Here is a tiny trained network, its code and every weight. The questions are about switching its units off for an input and a class, where a switched-off unit gives its printed mean instead of its output.

import numpy as np


def w(rows, s, z=0):
    codes = np.array(rows[::2]) - 128.0
    scale = np.full(codes.shape[1], s)
    scale[-1] = z or s
    return codes * scale


def norm(h):
    return h / np.sqrt((h * h).mean(-1, keepdims=True) + 1e-5)


def f(y):
    return y / 2 * (1 + np.tanh(0.7978845608 * (y + 0.044715 * y**3)))


def log_softmax(a):
    a = a - a.max(-1, keepdims=True)
    return a - np.log(np.exp(a).sum(-1, keepdims=True))


def net(x, mask):
    res = np.array(x, float).reshape(1, 4) / 4 @ E
    u = 0
    for l in range(2):
        y = f(norm(res) @ A[l][:, :-1].T + A[l][:, -1])
        res = res + np.where(mask[u : u + 6], y, B[l][:, -1]) @ B[l][:, :-1]
        u += 6
    return log_softmax(norm(res)[-1] @ U[:, :-1].T + U[:, -1])


A, B = {}, {}
E = w([
[141,111,130,134,141,101,105,84,88,211],'x0',
[199,108,192,138,163,32,202,112,155,146],'x1',
[175,187,106,55,106,147,119,149,144,167],'x2',
[191,1,77,106,199,210,218,78,173,47],'x3',
],0.0091)
A[0] = w([
[169,152,165,105,123,86,107,96,131,246,115],'0.n0',
[167,88,85,115,122,86,99,140,131,128,76],'0.n1',
[117,128,121,109,133,163,105,90,157,208,78],'0.n2',
[97,155,33,68,134,254,90,79,121,215,208],'0.n3',
[145,122,71,93,157,229,164,113,180,77,117],'0.n4',
[77,106,103,149,86,152,55,147,104,128,5],'0.n5',
],0.0078,0.0023)
B[0] = w([
[138,76,45,82,103,150,135,209,227,101,182],'0.n0',
[168,154,143,193,195,129,97,101,84,129,127],'0.n1',
[99,80,97,198,115,112,17,240,92,165,146],'0.n2',
[227,50,173,114,98,170,161,87,44,103,254],'0.n3',
[166,144,28,100,82,116,90,109,137,115,231],'0.n4',
[76,144,214,251,255,88,175,160,104,175,178],'0.n5',
],0.0082,0.009)
A[1] = w([
[168,217,192,95,109,49,172,199,194,49,251],'1.n0',
[111,183,110,116,95,183,88,148,67,156,90],'1.n1',
[122,51,135,79,80,223,108,183,116,156,219],'1.n2',
[66,123,64,185,145,77,83,103,111,199,195],'1.n3',
[185,113,146,139,128,71,181,129,184,180,54],'1.n4',
[205,156,153,97,123,49,107,190,108,247,245],'1.n5',
],0.013,0.002)
B[1] = w([
[170,54,2,105,131,192,108,76,110,108,221],'1.n0',
[143,55,163,186,164,139,189,94,109,151,198],'1.n1',
[118,167,105,71,123,44,102,78,183,127,248],'1.n2',
[154,174,72,52,155,166,137,183,164,40,178],'1.n3',
[104,161,185,119,140,113,74,83,33,113,182],'1.n4',
[149,90,61,120,36,146,127,61,174,153,234],'1.n5',
],0.011)
U = w([
[124,154,166,94,43,49,103,151,195,248,2],'0',
[79,191,125,117,160,122,114,255,163,103,37],'1',
[83,143,184,205,115,149,164,208,104,184,13],'2',
[186,52,6,86,76,143,106,61,129,128,243],'3',
[153,89,226,138,195,63,138,67,46,135,59],'4',
],0.0091,0.0025)

Each question gives the input, the list of numbers given to net, and the class t.
The units are the neurons (one row each of A and B). Each row of codes is followed by its name. A weight is (code - 128) times the scale printed after its matrix; where a second scale follows, it is the last column's (A, B and U).
mask holds one flag per neuron, layer by layer. A switched-off neuron (its flag False) gives its mean, the last column of its row in B, instead of its output. The means were averaged over made-up inputs and are rounded, as every weight is.
A unit's drop is (log p(t) with every unit on - log p(t) with that unit switched off) / (log p(t) with every unit on - log p(t) with every unit switched off).
The circuit of an input: a set's keep is (log p(t) with only the set's units on - log p(t) with every unit switched off) / (log p(t) with every unit on - log p(t) with every unit switched off). Starting from all 12 units, units are removed one at a time, each time the one whose removal leaves the highest keep (on an exact tie, the one counted first), for as long as the keep stays at least 0.8.
units of the circuit, in order: the units of the circuit, biggest drop first
unit that matters most: the unit with the biggest drop
k most important neurons: the k neurons with the biggest drops, biggest first
k most important neurons of layer l: the k neurons of layer l with the biggest drops, biggest first
drop when u is switched off: that unit's drop, to one decimal
input [-3,-8,3,-7], class 4: unit that matters most : 1.n1
input [-3,-8,-5,1], class 4: units of the circuit, in order : 1.n5; 0.n5; 1.n0
input [7,-4,-8,-5], class 1: units of the circuit, in order : 1.n3; 1.n0; 0.n5
input [-4,7,-8,2], class 4: 2 most important neurons of layer 1 : 1.n5; 1.n4
input [1,-6,-4,-2], class 2: 2 most important neurons : 0.n5; 1.n2
input [-4,-8,0,-4], class 4: 2 most important neurons : 0.n3; 1.n1
input [2,-3,-7,-1], class 1: 2 most important neurons : 1.n3; 0.n3
input [4,1,0,0], class 0: units of the circuit, in order : 0.n0; 1.n0; 1.n2; 0.n4
input [3,-5,-2,0], class 4: 2 most important neurons of layer 0 : 0.n3; 0.n5
input [7,-7,-8,2], class 4: units of the circuit, in order : 1.n5; 1.n0; 0.n5
input [3,5,3,6], class 4: 3 most important neurons : 1.n4; 1.n0; 1.n5
input [1,-2,-5,-2], class 1: 2 most important neurons : 1.n3; 0.n3
input [6,-6,-8,-6], class 1: 3 most important neurons : 1.n3; 1.n0; 0.n5
input [0,-8,-4,0], class 4: 2 most important neurons : 0.n3; 0.n5
input [7,-3,-8,-1], class 1: most important neuron : 1.n3
input [7,0,6,0], class 0: 2 most important neurons : 1.n2; 1.n0
input [-4,-4,-6,-2], class 1: 2 most important neurons : 0.n3; 1.n3
input [-7,-2,-8,-7], class 1: 2 most important neurons of layer 0 : 0.n3; 0.n5
input [-1,-7,1,-4], class 4: drop when 1.n0 is switched off : 0.1
input [2,-2,-7,-1], class 1: drop when 0.n3 is switched off : 0.2
input [2,2,-3,3], class 4: drop when 1.n0 is switched off : 0.3
input [3,-8,-7,-5], class 2: drop when 1.n2 is switched off : 0.2
